Below are the code and all the weights of a small trained network. Each question names an input and a target symbol and asks about switching units off, where a switched-off unit gives its printed mean instead of its output.

import numpy as np


def w(rows, s, z=0):
    codes = np.array(rows[::2]) - 128.0
    scale = np.full(codes.shape[1], s)
    scale[-1] = z or s
    return codes * scale


def f(y):
    return y / 2 * (1 + np.tanh(0.7978845608 * (y + 0.044715 * y**3)))


def softmax(a):
    e = np.exp(a - a.max(-1, keepdims=True))
    return e / e.sum(-1, keepdims=True)


def log_softmax(a):
    a = a - a.max(-1, keepdims=True)
    return a - np.log(np.exp(a).sum(-1, keepdims=True))


def net(x, mask):
    ids = ['βγδζηθλξπστφω'.index(c) for c in x.split()]
    T = len(ids)
    res = E[ids] + P[:T]
    r = res
    for j in range(3):
        rows = slice(4 * j, 4 * j + 4)
        q, k, v = (r @ M[0][rows].T for M in (Q, K, V))
        z = softmax(np.where(np.tri(T) > 0, q @ k.T / 4**0.5, -1e9)) @ v
        o = O[0][rows]
        res = res + np.where(mask[j], z, o[:, -1]) @ o[:, :-1]
    y = f(res @ A[0][:, :-1].T + A[0][:, -1])
    res = res + np.where(mask[3:11], y, B[0][:, -1]) @ B[0][:, :-1]
    return log_softmax(res[-1] @ U[:, :-1].T + U[:, -1])


Q, K, V, O, A, B = {}, {}, {}, {}, {}, {}
E = w([
[179,42,127],'β',
[143,143,164],'γ',
[99,147,177],'δ',
[127,215,187],'ζ',
[133,135,140],'η',
[167,114,139],'θ',
[137,107,149],'λ',
[162,3,130],'ξ',
[154,25,144],'π',
[118,148,140],'σ',
[141,35,149],'τ',
[147,234,157],'φ',
[141,85,167],'ω',
],0.013)
P = w([
[156,145,120],'0',
[125,125,180],'1',
[97,155,85],'2',
[191,185,111],'3',
[100,104,202],'4',
[94,149,86],'5',
[251,190,97],'6',
[133,90,184],'7',
[113,140,95],'8',
],0.02)
Q[0] = w([
[117,2,146],'H0',
[12,78,225],'H0',
[83,53,91],'H0',
[149,180,119],'H0',
[117,113,152],'H1',
[20,134,160],'H1',
[101,96,108],'H1',
[132,171,119],'H1',
[107,159,121],'H2',
[151,131,87],'H2',
[47,82,112],'H2',
[128,71,143],'H2',
],0.013)
K[0] = w([
[223,133,253],'H0',
[237,165,140],'H0',
[182,135,229],'H0',
[101,168,105],'H0',
[147,132,123],'H1',
[159,161,51],'H1',
[163,111,78],'H1',
[161,126,151],'H1',
[171,106,148],'H2',
[129,175,144],'H2',
[128,104,35],'H2',
[114,91,149],'H2',
],0.014)
V[0] = w([
[85,125,204],'H0',
[25,137,84],'H0',
[92,156,181],'H0',
[84,103,173],'H0',
[29,129,202],'H1',
[254,109,114],'H1',
[101,51,74],'H1',
[191,210,70],'H1',
[60,174,184],'H2',
[157,71,145],'H2',
[155,145,103],'H2',
[152,108,157],'H2',
],0.0099)
O[0] = w([
[112,115,147,74],'H0',
[203,175,89,3],'H0',
[94,165,120,110],'H0',
[135,121,140,51],'H0',
[35,131,177,126],'H1',
[150,254,89,246],'H1',
[151,98,74,8],'H1',
[204,146,157,125],'H1',
[161,158,155,143],'H2',
[103,208,187,165],'H2',
[121,73,120,131],'H2',
[107,214,125,189],'H2',
],0.0083,0.0034)
A[0] = w([
[100,96,121,97],'N0',
[151,157,206,19],'N1',
[192,153,134,41],'N2',
[172,120,8,148],'N3',
[184,148,176,108],'N4',
[27,167,96,124],'N5',
[233,196,133,3],'N6',
[139,96,148,165],'N7',
],0.012,0.0067)
B[0] = w([
[158,121,103,118],'N0',
[101,54,75,196],'N1',
[118,73,79,156],'N2',
[16,74,1,201],'N3',
[80,109,111,222],'N4',
[240,60,203,162],'N5',
[150,31,133,253],'N6',
[99,229,74,157],'N7',
],0.0083,0.0054)
U = w([
[108,42,116,130],'β',
[155,185,110,143],'γ',
[190,154,132,147],'δ',
[212,119,147,112],'ζ',
[69,191,54,110],'η',
[82,190,75,117],'θ',
[161,135,114,131],'λ',
[72,39,86,4],'ξ',
[91,59,163,183],'π',
[34,155,48,3],'σ',
[220,2,167,34],'τ',
[203,167,100,186],'φ',
[67,158,215,209],'ω',
],0.012,0.0061)

Each question gives the input, a string of symbols that net reads in full, and the target symbol t.
The units are the heads (4 rows each of Q, K, V and O) and the neurons (one row each of A and B). Each row of codes is followed by its name. A weight is (code - 128) times the scale printed after its matrix; where a second scale follows, it is the last column's (O, A, B and U).
mask holds one flag per unit, heads first, then neurons. A switched-off unit (its flag False) gives its mean, the last column of its rows in O or B, instead of its output. The means were averaged over made-up inputs and are rounded, as every weight is.
A unit's drop is (log p(t) with every unit on - log p(t) with that unit switched off) / (log p(t) with every unit on - log p(t) with every unit switched off).
The circuit of an input: a set's keep is (log p(t) with only the set's units on - log p(t) with every unit switched off) / (log p(t) with every unit on - log p(t) with every unit switched off). Starting from all 11 units, units are removed one at a time, each time the one whose removal leaves the highest keep (on an exact tie, the one counted first), for as long as the keep stays at least 0.8.
circuit, biggest first: the units of the circuit, biggest drop first
most important unit: the unit with the biggest drop
k most important neurons: the k neurons with the biggest drops, biggest first
which heads matter: for each layer, one digit per head in row order, 1 if its drop is at least 0.15 and else 0, layers parted by /
input ω φ γ β, target τ: most important unit => N6
input ξ β π φ, target ξ: circuit, biggest first => [N6; N3; H0; H2]
input δ τ ξ φ ξ γ φ, target σ: which heads matter => 011
input ξ δ φ π φ π θ, target τ: which heads matter => 101
input η φ θ π, target τ: circuit, biggest first => [N6; H0]
input γ θ ξ φ η π θ λ, target ω: circuit, biggest first => [N6; N3; H2]
input φ θ ξ δ δ φ φ, target ω: which heads matter => 010
input φ γ δ δ ξ, target ω: which heads matter => 000
input φ β φ ω, target ξ: 2 most important neurons => [N3; N6]
input ω θ η π φ π τ, target τ: which heads matter => 111
input τ λ β φ δ π ω, target ω: which heads matter => 010
input φ θ π φ β π θ, target ξ: which heads matter => 100
input φ φ β σ φ π ω, target τ: 2 most important neurons => [N6; N3]
input β ξ δ σ φ π σ, target τ: which heads matter => 101
input θ γ ζ ω γ δ ξ η, target ω: most important unit => N6
input λ ξ ζ λ λ φ δ θ, target ω: which heads matter => 000
input ξ β ζ λ ξ φ ξ, target σ: which heads matter => 010
input λ σ ω β φ φ γ π, target ω: 3 most important neurons => [N7; N6; N3]
input δ ξ π λ ξ σ θ, target σ: which heads matter => 010
input θ π θ ξ φ φ λ, target τ: circuit, biggest first => [N6]
input ξ π σ λ τ, target ω: circuit, biggest first => [N6; H2]
